Below are the code and all the weights of a small trained network. Each question names an input and a target symbol and asks about switching units off, where a switched-off unit gives its printed mean instead of its output.

import numpy as np


def w(rows, s, z=0):
    codes = np.array(rows[::2]) - 128.0
    scale = np.full(codes.shape[1], s)
    scale[-1] = z or s
    return codes * scale


def f(y):
    return np.maximum(y, 0)


def softmax(a):
    e = np.exp(a - a.max(-1, keepdims=True))
    return e / e.sum(-1, keepdims=True)


def log_softmax(a):
    a = a - a.max(-1, keepdims=True)
    return a - np.log(np.exp(a).sum(-1, keepdims=True))


def net(x, mask):
    ids = ['ΓΔΘΛΞΠΩαβεζημστφ'.index(c) for c in x.split()]
    T = len(ids)
    res = E[ids] + P[:T]
    u = 0
    for l in range(2):
        r = res
        for j in range(2):
            rows = slice(2 * j, 2 * j + 2)
            q, k, v = (r @ M[l][rows].T for M in (Q, K, V))
            z = softmax(np.where(np.tri(T) > 0, q @ k.T / 2**0.5, -1e9)) @ v
            o = O[l][rows]
            res = res + np.where(mask[u + j], z, o[:, -1]) @ o[:, :-1]
        u += 2
        y = f(res @ A[l][:, :-1].T + A[l][:, -1])
        res = res + np.where(mask[u : u + 8], y, B[l][:, -1]) @ B[l][:, :-1]
        u += 8
    return log_softmax(res[-1] @ U[:, :-1].T + U[:, -1])


Q, K, V, O, A, B = {}, {}, {}, {}, {}, {}
E = w([
[156,173,107],'Γ',
[185,143,113],'Δ',
[127,89,140],'Θ',
[137,131,185],'Λ',
[35,95,98],'Ξ',
[96,129,124],'Π',
[90,63,64],'Ω',
[135,251,48],'α',
[80,121,219],'β',
[127,128,168],'ε',
[122,83,140],'ζ',
[118,132,174],'η',
[97,128,124],'μ',
[205,149,152],'σ',
[123,87,140],'τ',
[120,93,138],'φ',
],0.016)
P = w([
[31,26,99],'0',
[37,76,115],'1',
[12,107,79],'2',
[14,135,97],'3',
[18,140,77],'4',
[8,144,81],'5',
[21,152,80],'6',
[35,127,55],'7',
[11,149,66],'8',
[75,123,92],'9',
[71,105,87],'10',
],0.0016)
Q[0] = w([
[157,145,4],'0.h1',
[150,170,50],'0.h1',
[79,36,90],'0.h2',
[10,2,213],'0.h2',
],0.0092)
K[0] = w([
[162,25,156],'0.h1',
[157,56,115],'0.h1',
[98,113,25],'0.h2',
[46,248,99],'0.h2',
],0.011)
V[0] = w([
[43,114,186],'0.h1',
[176,168,83],'0.h1',
[38,2,73],'0.h2',
[216,205,64],'0.h2',
],0.0058)
O[0] = w([
[78,201,190,232],'0.h1',
[158,53,2,57],'0.h1',
[55,148,78,244],'0.h2',
[215,87,123,27],'0.h2',
],0.0069,0.0011)
A[0] = w([
[80,9,86,167],'0.n1',
[169,156,197,75],'0.n2',
[66,80,57,83],'0.n3',
[83,52,190,242],'0.n4',
[212,255,150,232],'0.n5',
[193,209,163,3],'0.n6',
[199,159,222,108],'0.n7',
[143,223,49,165],'0.n8',
],0.0085,0.0048)
B[0] = w([
[160,251,29,196],'0.n1',
[64,53,63,141],'0.n2',
[85,46,67,157],'0.n3',
[92,242,160,254],'0.n4',
[242,171,40,215],'0.n5',
[2,122,5,136],'0.n6',
[41,94,33,159],'0.n7',
[255,182,162,179],'0.n8',
],0.0074,0.0066)
Q[1] = w([
[143,103,104],'1.h1',
[119,213,84],'1.h1',
[83,91,247],'1.h2',
[100,86,231],'1.h2',
],0.012)
K[1] = w([
[116,108,115],'1.h1',
[162,191,128],'1.h1',
[69,100,214],'1.h2',
[30,73,248],'1.h2',
],0.014)
V[1] = w([
[118,214,35],'1.h1',
[2,82,152],'1.h1',
[188,200,20],'1.h2',
[115,105,56],'1.h2',
],0.0074)
O[1] = w([
[85,6,126,213],'1.h1',
[143,164,28,41],'1.h1',
[172,2,177,250],'1.h2',
[105,95,14,136],'1.h2',
],0.0068,0.02)
A[1] = w([
[207,173,97,172],'1.n1',
[178,87,24,193],'1.n2',
[217,95,125,21],'1.n3',
[106,96,192,117],'1.n4',
[149,120,237,123],'1.n5',
[1,100,125,1],'1.n6',
[179,122,33,100],'1.n7',
[136,131,211,51],'1.n8',
],0.0087,0.0068)
B[1] = w([
[235,116,220,136],'1.n1',
[60,87,188,177],'1.n2',
[88,231,61,198],'1.n3',
[173,196,131,233],'1.n4',
[167,229,96,247],'1.n5',
[253,176,2,165],'1.n6',
[96,133,232,141],'1.n7',
[63,161,69,181],'1.n8',
],0.0083,0.014)
U = w([
[219,162,169,167],'Γ',
[188,110,207,185],'Δ',
[91,147,119,70],'Θ',
[94,149,148,57],'Λ',
[148,133,2,121],'Ξ',
[97,146,110,63],'Π',
[82,66,85,128],'Ω',
[182,187,103,1],'α',
[76,230,150,144],'β',
[78,160,166,212],'ε',
[108,156,78,53],'ζ',
[49,171,208,183],'η',
[99,153,111,79],'μ',
[104,46,213,155],'σ',
[112,152,99,56],'τ',
[97,149,90,87],'φ',
],0.0098,0.0082)

Each question gives the input, a string of symbols that net reads in full, and the target symbol t.
The units are the heads (2 rows each of Q, K, V and O) and the neurons (one row each of A and B). Each row of codes is followed by its name. A weight is (code - 128) times the scale printed after its matrix; where a second scale follows, it is the last column's (O, A, B and U).
mask holds one flag per unit, layer by layer, with each layer's heads first. A switched-off unit (its flag False) gives its mean, the last column of its rows in O or B, instead of its output. The means were averaged over made-up inputs and are rounded, as every weight is.
A unit's drop is (log p(t) with every unit on - log p(t) with that unit switched off) / (log p(t) with every unit on - log p(t) with every unit switched off).
most important unit: the unit with the biggest drop
k most important neurons: the k neurons with the biggest drops, biggest first
heads that matter: for each layer, one digit per head in row order, 1 if its drop is at least 0.15 and else 0, layers parted by /
input Γ Γ Γ μ Θ η Ω, target Ω: heads that matter => 00 / 00
input Θ Γ ε Ω β τ Ξ Δ Δ α, target Γ: most important unit => 0.n8
input μ μ α φ Π φ Ω Ω φ ζ, target Γ: 3 most important neurons => 1.n5; 0.n8; 1.n4
input η τ ζ σ Θ β, target β: heads that matter => 00 / 01
input τ Π μ Θ Λ ζ Ω η σ σ τ, target σ: 3 most important neurons => 0.n1; 1.n5; 1.n3
input σ φ Ξ α Δ ε Λ ζ, target Γ: heads that matter => 00 / 11
input Γ Δ σ Ξ φ Γ Ω α β, target Γ: 3 most important neurons => 1.n5; 0.n1; 1.n4
input Π ζ μ Ω Γ σ β η ζ μ Δ, target Δ: heads that matter => 00 / 00
input Γ ζ Δ σ Ω ζ φ ζ β Ξ, target Ξ: heads that matter => 01 / 00
input φ α φ Δ τ Δ η Θ, target Γ: 2 most important neurons => 1.n5; 0.n8
input β σ α β Θ ζ β μ, target Γ: heads that matter => 00 / 10
input μ ζ τ β τ, target β: heads that matter => 10 / 01
input σ ζ Θ σ μ, target σ: 3 most important neurons => 1.n5; 1.n3; 0.n7
input Ξ Θ Θ, target Ξ: heads that matter => 11 / 11
input Π β μ, target β: heads that matter => 11 / 01
input σ τ σ β β Γ σ Γ α φ μ, target Γ: 2 most important neurons => 1.n5; 0.n8
input α Δ φ ζ Λ ε Ξ, target Γ: most important unit => 1.h1
input Δ Ω Γ Ω, target Ω: 2 most important neurons => 1.n5; 0.n3
input Ξ ζ Ξ σ ζ Ξ ζ, target Ξ: 2 most important neurons => 1.n6; 0.n8
input Ξ η β ζ, target β: heads that matter => 10 / 01
input μ Ω ζ, target Ω: most important unit => 0.n1
